Below is a small trained network, with its code and all its weights. Each question gives an input and a target symbol and asks what happens when units are switched off, that is, made to give their printed mean instead of their output.

import numpy as np


def w(rows, s, z=0):
    codes = np.array(rows[::2]) - 128.0
    scale = np.full(codes.shape[1], s)
    scale[-1] = z or s
    return codes * scale


def norm(h):
    return h / np.sqrt((h * h).mean(-1, keepdims=True) + 1e-5)


def f(y):
    return y / 2 * (1 + np.tanh(0.7978845608 * (y + 0.044715 * y**3)))


def softmax(a):
    e = np.exp(a - a.max(-1, keepdims=True))
    return e / e.sum(-1, keepdims=True)


def log_softmax(a):
    a = a - a.max(-1, keepdims=True)
    return a - np.log(np.exp(a).sum(-1, keepdims=True))


def net(x, mask):
    ids = ['ΓΘΣΨαβεζηλμξπτφ'.index(c) for c in x.split()]
    T = len(ids)
    res = E[ids] + P[:T]
    u = 0
    for l in range(3):
        r = norm(res)
        for j in range(2):
            rows = slice(2 * j, 2 * j + 2)
            q, k, v = (r @ M[l][rows].T for M in (Q, K, V))
            z = softmax(np.where(np.tri(T) > 0, q @ k.T / 2**0.5, -1e9)) @ v
            o = O[l][rows]
            res = res + np.where(mask[u + j], z, o[:, -1]) @ o[:, :-1]
        u += 2
        y = f(norm(res) @ A[l][:, :-1].T + A[l][:, -1])
        res = res + np.where(mask[u : u + 4], y, B[l][:, -1]) @ B[l][:, :-1]
        u += 4
    return log_softmax(norm(res)[-1] @ U[:, :-1].T + U[:, -1])


Q, K, V, O, A, B = {}, {}, {}, {}, {}, {}
E = w([
[155,178,178,90],'Γ',
[106,174,87,4],'Θ',
[80,76,147,87],'Σ',
[126,74,93,80],'Ψ',
[193,105,73,159],'α',
[150,115,134,73],'β',
[91,71,146,106],'ε',
[75,162,151,157],'ζ',
[200,163,182,111],'η',
[138,95,96,73],'λ',
[166,131,106,132],'μ',
[94,91,199,135],'ξ',
[142,188,168,48],'π',
[82,65,140,98],'τ',
[126,195,14,188],'φ',
],0.016)
P = w([
[195,134,154,254],'0',
[67,145,116,49],'1',
[78,152,125,54],'2',
[78,132,114,58],'3',
[86,129,115,67],'4',
[84,116,108,76],'5',
[93,125,112,73],'6',
[95,135,120,68],'7',
[95,120,111,82],'8',
[102,123,114,82],'9',
[101,140,126,72],'10',
[104,138,123,74],'11',
],0.0051)
Q[0] = w([
[2,120,172,170],'L0H0',
[164,63,55,125],'L0H0',
[171,107,4,160],'L0H1',
[190,138,111,169],'L0H1',
],0.0073)
K[0] = w([
[100,2,57,39],'L0H0',
[149,137,181,204],'L0H0',
[94,137,142,47],'L0H1',
[63,138,101,88],'L0H1',
],0.0071)
V[0] = w([
[187,89,122,125],'L0H0',
[157,92,144,58],'L0H0',
[62,37,85,7],'L0H1',
[209,188,138,255],'L0H1',
],0.0045)
O[0] = w([
[140,89,207,254,98],'L0H0',
[136,195,64,178,210],'L0H0',
[169,130,156,124,235],'L0H1',
[106,41,82,144,1],'L0H1',
],0.0077,0.0026)
A[0] = w([
[88,104,150,117,103],'L0N0',
[217,99,107,158,49],'L0N1',
[193,156,124,121,254],'L0N2',
[35,254,157,190,112],'L0N3',
],0.01,0.0028)
B[0] = w([
[103,152,121,107,178],'L0N0',
[166,46,178,165,126],'L0N1',
[205,120,123,145,205],'L0N2',
[2,133,83,118,253],'L0N3',
],0.0077,0.0043)
Q[1] = w([
[72,136,176,42],'L1H0',
[73,166,65,220],'L1H0',
[91,54,226,146],'L1H1',
[96,2,150,87],'L1H1',
],0.0088)
K[1] = w([
[108,114,204,254],'L1H0',
[193,170,60,125],'L1H0',
[133,62,233,117],'L1H1',
[129,107,208,147],'L1H1',
],0.0079)
V[1] = w([
[153,254,184,165],'L1H0',
[118,136,111,81],'L1H0',
[150,126,35,172],'L1H1',
[135,90,160,171],'L1H1',
],0.009)
O[1] = w([
[170,42,101,177,122],'L1H0',
[117,104,107,2,149],'L1H0',
[151,177,93,134,3],'L1H1',
[120,145,146,168,83],'L1H1',
],0.0077,0.0041)
A[1] = w([
[233,143,254,129,104],'L1N0',
[208,103,192,184,94],'L1N1',
[100,197,105,80,254],'L1N2',
[98,65,5,101,227],'L1N3',
],0.0074,0.0015)
B[1] = w([
[120,176,133,36,219],'L1N0',
[66,146,3,66,147],'L1N1',
[206,116,59,227,254],'L1N2',
[247,204,125,126,221],'L1N3',
],0.0059,0.0035)
Q[2] = w([
[134,160,140,186],'L2H0',
[117,133,255,113],'L2H0',
[60,60,98,79],'L2H1',
[221,71,189,96],'L2H1',
],0.0075)
K[2] = w([
[126,102,200,96],'L2H0',
[171,19,213,193],'L2H0',
[207,138,224,254],'L2H1',
[138,85,129,101],'L2H1',
],0.0059)
V[2] = w([
[2,148,147,153],'L2H0',
[69,194,113,15],'L2H0',
[114,250,149,213],'L2H1',
[36,169,89,28],'L2H1',
],0.0048)
O[2] = w([
[169,80,158,193,178],'L2H0',
[82,210,174,255,255],'L2H0',
[132,202,168,178,51],'L2H1',
[124,83,32,138,242],'L2H1',
],0.0068,0.0031)
A[2] = w([
[113,200,146,135,18],'L2N0',
[98,144,172,89,193],'L2N1',
[254,118,155,95,249],'L2N2',
[178,182,126,157,202],'L2N3',
],0.011,0.0012)
B[2] = w([
[162,6,93,144,150],'L2N0',
[196,148,115,161,194],'L2N1',
[156,55,76,101,253],'L2N2',
[149,99,137,58,158],'L2N3',
],0.012,0.0051)
U = w([
[216,29,55,61,170],'Γ',
[202,151,94,21,199],'Θ',
[53,13,237,33,81],'Σ',
[159,162,193,100,78],'Ψ',
[176,117,121,177,71],'α',
[202,167,184,154,109],'β',
[136,126,176,155,77],'ε',
[5,157,55,149,223],'ζ',
[245,108,167,217,95],'η',
[183,184,229,110,142],'λ',
[164,64,92,227,50],'μ',
[89,122,212,151,117],'ξ',
[82,173,141,10,4],'π',
[126,132,196,156,109],'τ',
[194,226,9,182,27],'φ',
],0.011,0.003)

Each question gives the input, a string of symbols that net reads in full, and the target symbol t.
The units are the heads (2 rows each of Q, K, V and O) and the neurons (one row each of A and B). Each row of codes is followed by its name. A weight is (code - 128) times the scale printed after its matrix; where a second scale follows, it is the last column's (O, A, B and U).
mask holds one flag per unit, layer by layer, with each layer's heads first. A switched-off unit (its flag False) gives its mean, the last column of its rows in O or B, instead of its output. The means were averaged over made-up inputs and are rounded, as every weight is.
A unit's drop is (log p(t) with every unit on - log p(t) with that unit switched off) / (log p(t) with every unit on - log p(t) with every unit switched off).
The circuit of an input: a set's keep is (log p(t) with only the set's units on - log p(t) with every unit switched off) / (log p(t) with every unit on - log p(t) with every unit switched off). Starting from the 12 units with the biggest drops (on a tie, the unit counted first), units are removed one at a time, each time the one whose removal leaves the highest keep (on an exact tie, the one counted first), for as long as the keep stays at least 0.8.
units of the circuit, in order: the units of the circuit, biggest drop first
top k neurons: the k neurons with the biggest drops, biggest first
k most important neurons of layer l: the k neurons of layer l with the biggest drops, biggest first
drop when u is switched off: that unit's drop, to one decimal
input μ Σ Σ Σ ζ Σ τ, target μ: top 4 neurons	L2N0, L0N3, L2N2, L0N2
input ζ Σ Σ ξ Ψ Σ Θ η β ε, target ζ: units of the circuit, in order	L2N2, L0H0, L2H0
input φ ζ π ζ ζ Σ, target φ: top 3 neurons	L2N1, L1N3, L0N3
input Σ Σ Σ Σ Σ η τ, target Σ: units of the circuit, in order	L0N3, L2N2, L1H1
input ζ α τ, target ζ: 2 most important neurons of layer 2	L2N2, L2N3
input Σ Σ ζ Σ ζ β Σ, target Σ: units of the circuit, in order	L2N2, L0N3, L1H1
input ζ Σ η Σ φ Σ, target ζ: most important neuron of layer 2	L2N2
input π π η μ α Σ, target Θ: units of the circuit, in order	L2H0, L0N3, L2N1, L2N2
input Σ π Σ φ η Σ ε, target Σ: top 2 neurons	L0N3, L2N2
input ζ Σ Θ τ η η ζ φ Θ ε, target ζ: top 2 neurons	L1N0, L2N2
input Σ Σ Σ Σ, target Σ: top 3 neurons	L2N2, L0N3, L1N2
input Θ λ μ Σ, target Θ: top 3 neurons	L2N1, L0N3, L1N3
input Σ Σ π, target Γ: top 2 neurons	L2N2, L1N2
input ζ η ζ Σ φ μ Σ ζ Σ Σ φ π, target Γ: units of the circuit, in order	L2N0
input η λ Σ τ Σ, target η: top 2 neurons	L2N1, L0N3
input Σ μ Γ ζ ε ζ τ, target Σ: 3 most important neurons of layer 0	L0N3, L0N2, L0N1
input π π Σ ζ ζ Σ Σ, target π: top 2 neurons	L2N2, L2N0
input λ π λ φ Σ Ψ Σ π τ, target λ: top 4 neurons	L0N3, L2N2, L2N1, L1N3
input η Σ μ μ Σ Γ, target Γ: 2 most important neurons of layer 2	L2N3, L2N0
input λ μ τ φ μ μ ζ λ μ Σ Σ, target λ: top 4 neurons	L0N3, L2N2, L2N1, L1N3
input Σ ζ η, target Γ: top neuron	L2N2
input π Σ λ Σ τ, target π: 3 most important neurons of layer 2	L2N2, L2N0, L2N3
input φ Σ ξ π Θ Σ, target φ: 2 most important neurons of layer 1	L1N1, L1N2
input η Σ η Θ Σ Σ Σ, target η: 3 most important neurons of layer 2	L2N1, L2N0, L2N2
input η ζ τ, target η: top 2 neurons	L1N3, L0N3
input ζ Σ Σ Σ Σ Σ α ζ η ζ Σ, target ζ: top 2 neurons	L2N2, L1N0
input λ λ β Γ Σ φ Σ β ζ Σ τ, target λ: drop when L2N3 is switched off	0.0
